Below is a small trained network, with its code and all its weights. Each question gives an input and a target symbol and asks what happens when units are switched off, that is, made to give their printed mean instead of their output.

import numpy as np


def w(rows, s, z=0):
    codes = np.array(rows[::2]) - 128.0
    scale = np.full(codes.shape[1], s)
    scale[-1] = z or s
    return codes * scale


def f(y):
    return y / 2 * (1 + np.tanh(0.7978845608 * (y + 0.044715 * y**3)))


def softmax(a):
    e = np.exp(a - a.max(-1, keepdims=True))
    return e / e.sum(-1, keepdims=True)


def log_softmax(a):
    a = a - a.max(-1, keepdims=True)
    return a - np.log(np.exp(a).sum(-1, keepdims=True))


def net(x, mask):
    ids = ['αγδζηθτφψω'.index(c) for c in x.split()]
    T = len(ids)
    res = E[ids] + P[:T]
    u = 0
    for l in range(2):
        q, k, v = (res @ M[l].T for M in (Q, K, V))
        z = softmax(np.where(np.tri(T) > 0, q @ k.T / 4**0.5, -1e9)) @ v
        res = res + np.where(mask[u], z, O[l][:, -1]) @ O[l][:, :-1]
        u += 1
        y = f(res @ A[l][:, :-1].T + A[l][:, -1])
        res = res + np.where(mask[u : u + 4], y, B[l][:, -1]) @ B[l][:, :-1]
        u += 4
    return log_softmax(res[-1] @ U[:, :-1].T + U[:, -1])


Q, K, V, O, A, B = {}, {}, {}, {}, {}, {}
E = w([
[141,244,136,140,153,193,45,144,69,48,88],'α',
[90,221,142,108,152,80,79,164,138,178,178],'γ',
[101,73,20,135,156,114,144,167,115,96,86],'δ',
[146,188,146,168,178,166,94,111,143,160,135],'ζ',
[131,142,116,138,105,147,134,60,234,149,177],'η',
[62,51,113,89,63,90,183,143,125,101,147],'θ',
[92,252,177,116,122,109,146,99,188,125,141],'τ',
[82,150,161,214,168,90,151,165,191,122,174],'φ',
[177,177,88,153,173,186,164,137,162,151,49],'ψ',
[155,115,23,150,89,207,146,212,115,99,129],'ω',
],0.02)
P = w([
[145,127,98,69,181,177,78,114,157,140,67],'0',
[146,173,151,207,55,81,173,65,62,148,84],'1',
[103,141,123,81,151,166,78,127,175,82,133],'2',
[217,177,150,219,80,56,130,113,96,117,68],'3',
[91,83,119,83,109,174,94,220,69,104,67],'4',
[218,109,92,151,141,72,177,125,14,159,105],'5',
[128,51,116,131,185,193,38,142,153,116,129],'6',
[131,98,103,177,151,65,153,128,1,86,181],'7',
[103,55,129,68,148,178,68,159,169,130,103],'8',
],0.0092)
Q[0] = w([
[219,141,111,199,46,89,156,175,156,156,132],'L0H0',
[142,157,88,157,95,254,184,170,216,132,89],'L0H0',
[195,83,114,162,140,81,100,183,144,185,134],'L0H0',
[132,158,101,248,122,24,171,75,43,149,101],'L0H0',
],0.0055)
K[0] = w([
[154,146,80,175,115,104,186,168,106,122,195],'L0H0',
[210,67,112,123,150,76,96,89,52,3,109],'L0H0',
[152,147,127,112,160,51,180,152,150,200,213],'L0H0',
[220,151,37,192,63,175,124,145,212,252,148],'L0H0',
],0.0062)
V[0] = w([
[86,172,109,111,129,166,48,93,80,135,137],'L0H0',
[149,121,146,117,186,141,206,133,179,180,82],'L0H0',
[88,150,83,136,69,210,162,180,144,86,138],'L0H0',
[194,63,254,56,88,186,104,149,141,97,141],'L0H0',
],0.0076)
O[0] = w([
[199,104,170,159,33,104,108,114,151,145,104,140],'L0H0',
[151,241,135,71,138,61,143,110,223,78,133,106],'L0H0',
[93,122,1,201,82,77,94,209,157,150,58,255],'L0H0',
[72,184,208,214,97,213,114,74,143,167,205,62],'L0H0',
],0.0079,0.011)
A[0] = w([
[106,183,58,148,64,105,68,130,186,80,60,44],'L0N0',
[2,197,137,77,149,143,5,114,100,117,129,167],'L0N1',
[122,158,124,103,150,219,142,160,148,139,164,43],'L0N2',
[101,164,118,137,37,180,238,251,138,165,146,254],'L0N3',
],0.0054,0.0018)
B[0] = w([
[119,53,11,85,166,146,146,107,48,143,145,247],'L0N0',
[184,92,114,165,75,98,137,135,163,101,94,133],'L0N1',
[142,147,67,99,100,73,82,131,82,191,156,126],'L0N2',
[153,162,152,158,164,133,81,95,149,103,124,230],'L0N3',
],0.012,0.015)
Q[1] = w([
[254,160,95,189,164,151,108,160,190,139,147],'L1H0',
[247,105,94,203,96,56,165,102,46,160,132],'L1H0',
[27,70,69,92,137,177,9,197,239,145,78],'L1H0',
[123,103,48,81,105,192,102,136,139,174,111],'L1H0',
],0.0067)
K[1] = w([
[125,169,147,153,143,120,163,254,112,173,147],'L1H0',
[234,182,69,151,113,185,64,162,65,99,162],'L1H0',
[65,22,182,112,113,39,83,246,142,142,178],'L1H0',
[154,66,162,138,144,107,199,135,90,148,152],'L1H0',
],0.007)
V[1] = w([
[149,191,116,60,96,117,78,71,58,191,80],'L1H0',
[103,45,164,102,85,2,83,100,129,98,49],'L1H0',
[158,192,140,130,88,51,94,226,133,153,196],'L1H0',
[36,67,135,10,24,121,106,72,101,210,149],'L1H0',
],0.0051)
O[1] = w([
[114,155,126,1,37,153,152,184,195,125,44,150],'L1H0',
[128,141,111,239,180,108,165,188,139,69,110,130],'L1H0',
[106,140,96,112,64,9,87,137,170,220,123,2],'L1H0',
[172,155,28,151,170,131,21,145,190,66,234,14],'L1H0',
],0.0077,0.0079)
A[1] = w([
[16,133,242,197,208,113,136,138,143,180,180,3],'L1N0',
[29,92,132,69,230,182,134,197,108,168,112,55],'L1N1',
[223,178,242,115,76,192,86,141,153,254,152,34],'L1N2',
[143,200,42,97,126,151,81,81,66,232,118,49],'L1N3',
],0.0052,0.0031)
B[1] = w([
[159,123,174,64,123,217,110,65,38,187,129,127],'L1N0',
[209,129,143,58,103,170,40,135,72,85,67,252],'L1N1',
[167,27,239,120,166,64,141,205,209,98,195,127],'L1N2',
[33,89,124,77,161,172,255,245,80,142,163,254],'L1N3',
],0.0084,0.0096)
U = w([
[128,140,71,104,112,129,133,68,133,171,183,121],'α',
[197,114,115,106,149,117,82,100,144,89,119,14],'γ',
[47,84,149,37,100,162,63,169,113,132,209,4],'δ',
[175,104,129,163,25,210,120,106,173,171,112,182],'ζ',
[103,94,113,176,163,13,230,96,1,223,185,200],'η',
[20,184,135,210,202,163,176,193,187,57,143,203],'θ',
[69,149,156,56,160,160,100,137,157,134,107,40],'τ',
[84,151,63,136,64,69,130,208,186,180,106,87],'φ',
[135,93,165,116,106,101,169,161,134,97,164,178],'ψ',
[184,202,90,116,109,79,214,75,109,97,143,197],'ω',
],0.0055,0.0038)

Each question gives the input, a string of symbols that net reads in full, and the target symbol t.
The units are the heads (4 rows each of Q, K, V and O) and the neurons (one row each of A and B). Each row of codes is followed by its name. A weight is (code - 128) times the scale printed after its matrix; where a second scale follows, it is the last column's (O, A, B and U).
mask holds one flag per unit, layer by layer, with each layer's heads first. A switched-off unit (its flag False) gives its mean, the last column of its rows in O or B, instead of its output. The means were averaged over made-up inputs and are rounded, as every weight is.
A unit's drop is (log p(t) with every unit on - log p(t) with that unit switched off) / (log p(t) with every unit on - log p(t) with every unit switched off).
The circuit of an input: a set's keep is (log p(t) with only the set's units on - log p(t) with every unit switched off) / (log p(t) with every unit on - log p(t) with every unit switched off). Starting from all 10 units, units are removed one at a time, each time the one whose removal leaves the highest keep (on an exact tie, the one counted first), for as long as the keep stays at least 0.8.
circuit, biggest first: the units of the circuit, biggest drop first
most important unit: the unit with the biggest drop
top k neurons: the k neurons with the biggest drops, biggest first
top k neurons in layer l: the k neurons of layer l with the biggest drops, biggest first
input ω ω ω, target δ: most important unit	L0N0
input γ ω θ η, target η: circuit, biggest first	[L0N3, L1N1]
input ω ω ψ ω γ γ ω ω ω, target φ: circuit, biggest first	[L1H0, L0N3]
input γ ω ω, target φ: circuit, biggest first	[L0N3, L1H0, L0H0]
input ω ω ω θ ω ψ ψ φ α, target ζ: top 2 neurons in layer 0	[L0N1, L0N0]
input ψ θ α θ τ γ ψ, target φ: circuit, biggest first	[L1H0, L0N3]
input ψ τ ω δ δ, target γ: circuit, biggest first	[L1N1, L1N3, L1H0]
input γ ω ζ, target φ: top 2 neurons in layer 0	[L0N3, L0N0]
input ω ω α ψ ω α ω α ψ, target ζ: top 2 neurons in layer 0	[L0N0, L0N3]
input α ψ ω δ ψ, target γ: top 4 neurons	[L1N3, L0N3, L1N1, L0N0]
input ψ ω ψ ω α ω ζ, target ζ: circuit, biggest first	[L0H0, L0N0]
input ψ ω ω ψ α ψ ψ α, target ω: top 2 neurons	[L0N1, L1N3]
input δ ω η, target γ: circuit, biggest first	[L1N3, L0H0]
input ψ ω δ δ ω, target γ: top 2 neurons	[L0N3, L1N3]
input ω ω θ, target θ: top neuron in layer 1	[L1N1]
input ω ω ω ω ω α τ α γ, target φ: top 2 neurons in layer 0	[L0N3, L0N0]
input ω ζ ψ φ ψ ω φ α ψ, target ζ: top 2 neurons	[L1N3, L0N0]
input θ ψ ω ω ψ ω ψ ω ω, target θ: circuit, biggest first	[L0N3, L1H0]
input θ ω ψ δ ω τ ω, target γ: top 2 neurons	[L1N3, L0N3]
input θ ω ω δ δ ω ψ, target γ: top 2 neurons in layer 1	[L1N1, L1N3]
input ω θ ω θ τ, target θ: circuit, biggest first	[L1H0]
input ψ ψ ψ ω ω ψ ψ, target τ: top 2 neurons	[L1N1, L0N3]
input τ ψ τ θ ψ θ ζ, target θ: top 2 neurons	[L1N1, L0N0]
input τ δ ω τ, target η: top 2 neurons in layer 1	[L1N1, L1N3]
